Below are the code and all the weights of a small trained network. Each question names an input and a target symbol and asks about switching units off, where a switched-off unit gives its printed mean instead of its output.

import numpy as np


def w(rows, s, z=0):
    codes = np.array(rows[::2]) - 128.0
    scale = np.full(codes.shape[1], s)
    scale[-1] = z or s
    return codes * scale


def norm(h):
    return h / np.sqrt((h * h).mean(-1, keepdims=True) + 1e-5)


def f(y):
    return np.maximum(y, 0)


def softmax(a):
    e = np.exp(a - a.max(-1, keepdims=True))
    return e / e.sum(-1, keepdims=True)


def log_softmax(a):
    a = a - a.max(-1, keepdims=True)
    return a - np.log(np.exp(a).sum(-1, keepdims=True))


def net(x, mask):
    ids = ['ΓΞΨβηλμστ'.index(c) for c in x.split()]
    T = len(ids)
    res = E[ids] + P[:T]
    q, k, v = (norm(res) @ M[0].T for M in (Q, K, V))
    z = softmax(np.where(np.tri(T) > 0, q @ k.T / 2**0.5, -1e9)) @ v
    res = res + np.where(mask[0], z, O[0][:, -1]) @ O[0][:, :-1]
    y = f(norm(res) @ A[0][:, :-1].T + A[0][:, -1])
    res = res + np.where(mask[1:17], y, B[0][:, -1]) @ B[0][:, :-1]
    return log_softmax(norm(res)[-1] @ U[:, :-1].T + U[:, -1])


Q, K, V, O, A, B = {}, {}, {}, {}, {}, {}
E = w([
[147,117,61,246,102],'Γ',
[135,212,121,212,148],'Ξ',
[156,160,141,253,118],'Ψ',
[7,195,118,87,87],'β',
[53,33,145,95,148],'η',
[207,66,191,180,126],'λ',
[101,217,150,127,102],'μ',
[105,159,119,127,101],'σ',
[53,162,90,110,62],'τ',
],0.015)
P = w([
[110,128,148,63,124],'0',
[101,133,81,138,120],'1',
[137,146,91,182,249],'2',
[81,151,183,175,141],'3',
[125,113,97,140,132],'4',
[111,118,109,128,246],'5',
[97,164,196,179,136],'6',
[145,116,101,139,129],'7',
],0.021)
Q[0] = w([
[100,218,157,129,123],'h1',
[122,135,252,154,117],'h1',
],0.027)
K[0] = w([
[162,236,120,53,106],'h1',
[234,180,251,46,108],'h1',
],0.018)
V[0] = w([
[145,64,181,123,28],'h1',
[100,197,254,219,89],'h1',
],0.017)
O[0] = w([
[155,150,179,117,59,140],'h1',
[165,248,89,87,124,255],'h1',
],0.017,0.0099)
A[0] = w([
[123,140,96,117,243,174],'n1',
[85,74,107,134,123,75],'n2',
[184,70,7,109,158,96],'n3',
[77,118,85,70,106,2],'n4',
[199,70,108,128,104,181],'n5',
[156,194,119,108,82,104],'n6',
[189,91,137,163,144,86],'n7',
[132,138,176,149,199,131],'n8',
[69,115,191,180,195,141],'n9',
[61,124,177,45,170,114],'n10',
[117,162,111,175,154,166],'n11',
[99,102,96,128,134,34],'n12',
[98,194,199,140,209,110],'n13',
[133,134,212,132,152,79],'n14',
[102,152,172,108,40,66],'n15',
[159,137,181,33,184,30],'n16',
],0.018,0.0054)
B[0] = w([
[247,91,153,80,150,251],'n1',
[117,104,156,31,107,155],'n2',
[33,136,68,213,70,181],'n3',
[128,162,124,88,61,141],'n4',
[62,193,182,110,141,167],'n5',
[147,61,211,131,117,253],'n6',
[131,153,153,64,166,157],'n7',
[82,102,74,102,169,175],'n8',
[176,183,45,198,116,192],'n9',
[133,194,161,188,182,158],'n10',
[110,173,167,153,166,215],'n11',
[165,117,185,81,131,142],'n12',
[12,78,101,97,106,223],'n13',
[194,113,201,116,132,165],'n14',
[167,83,20,137,126,202],'n15',
[4,95,131,163,140,149],'n16',
],0.027,0.011)
U = w([
[38,200,125,171,81,186],'Γ',
[127,123,68,155,177,178],'Ξ',
[104,180,189,203,157,87],'Ψ',
[126,243,112,70,91,75],'β',
[1,76,163,115,149,101],'η',
[155,65,132,130,64,189],'λ',
[126,116,129,28,209,4],'μ',
[97,161,73,104,60,145],'σ',
[73,151,94,43,70,91],'τ',
],0.009,0.003)

Each question gives the input, a string of symbols that net reads in full, and the target symbol t.
The units are the heads (2 rows each of Q, K, V and O) and the neurons (one row each of A and B). Each row of codes is followed by its name. A weight is (code - 128) times the scale printed after its matrix; where a second scale follows, it is the last column's (O, A, B and U).
mask holds one flag per unit, heads first, then neurons. A switched-off unit (its flag False) gives its mean, the last column of its rows in O or B, instead of its output. The means were averaged over made-up inputs and are rounded, as every weight is.
A unit's drop is (log p(t) with every unit on - log p(t) with that unit switched off) / (log p(t) with every unit on - log p(t) with every unit switched off).
The circuit of an input: a set's keep is (log p(t) with only the set's units on - log p(t) with every unit switched off) / (log p(t) with every unit on - log p(t) with every unit switched off). Starting from the 12 units with the biggest drops (on a tie, the unit counted first), units are removed one at a time, each time the one whose removal leaves the highest keep (on an exact tie, the one counted first), for as long as the keep stays at least 0.8.
units of the circuit, in order: the units of the circuit, biggest drop first
top k neurons: the k neurons with the biggest drops, biggest first
drop when u is switched off: that unit's drop, to one decimal
input μ Ξ μ Ψ, target η: top neuron : [n13]
input σ λ λ Ξ λ μ λ, target Ξ: top 2 neurons : [n9; n6]
input μ λ λ Ξ Ψ, target Ψ: top 3 neurons : [n11; n15; n2]
input τ β Ψ σ λ Ξ Ψ, target Ξ: units of the circuit, in order : [h1; n9; n8]
input λ β μ η, target λ: units of the circuit, in order : [h1; n15]
input Ψ λ λ λ μ η, target Ξ: units of the circuit, in order : [n9; h1]
input μ Ξ μ λ τ τ β, target η: top 4 neurons : [n13; n6; n9; n3]
input λ λ μ Γ, target λ: units of the circuit, in order : [h1; n15]
input η λ μ β, target μ: units of the circuit, in order : [h1; n1]
input λ τ Γ Ψ Ξ μ, target Ξ: units of the circuit, in order : [h1; n9]
input β μ β η λ η, target Ξ: top 4 neurons : [n9; n1; n10; n3]
input μ λ μ σ Γ τ τ, target η: top 3 neurons : [n1; n6; n9]
input Ψ λ η Ψ λ β, target Ξ: top 3 neurons : [n9; n1; n3]
input Ξ Ξ λ Γ λ λ, target η: units of the circuit, in order : [n16]
input β μ λ σ, target Γ: top 3 neurons : [n1; n9; n13]
input β λ Γ Ψ, target Γ: top 4 neurons : [n9; n1; n13; n15]
input τ Ψ μ η β σ, target Ξ: top 2 neurons : [n1; n3]
input λ λ λ Ξ, target λ: drop when n15 is switched off : 0.2
input μ λ η λ λ λ Γ, target η: drop when n6 is switched off : 0.1
input μ μ σ Ψ Ξ μ Ξ, target η: units of the circuit, in order : [n13]
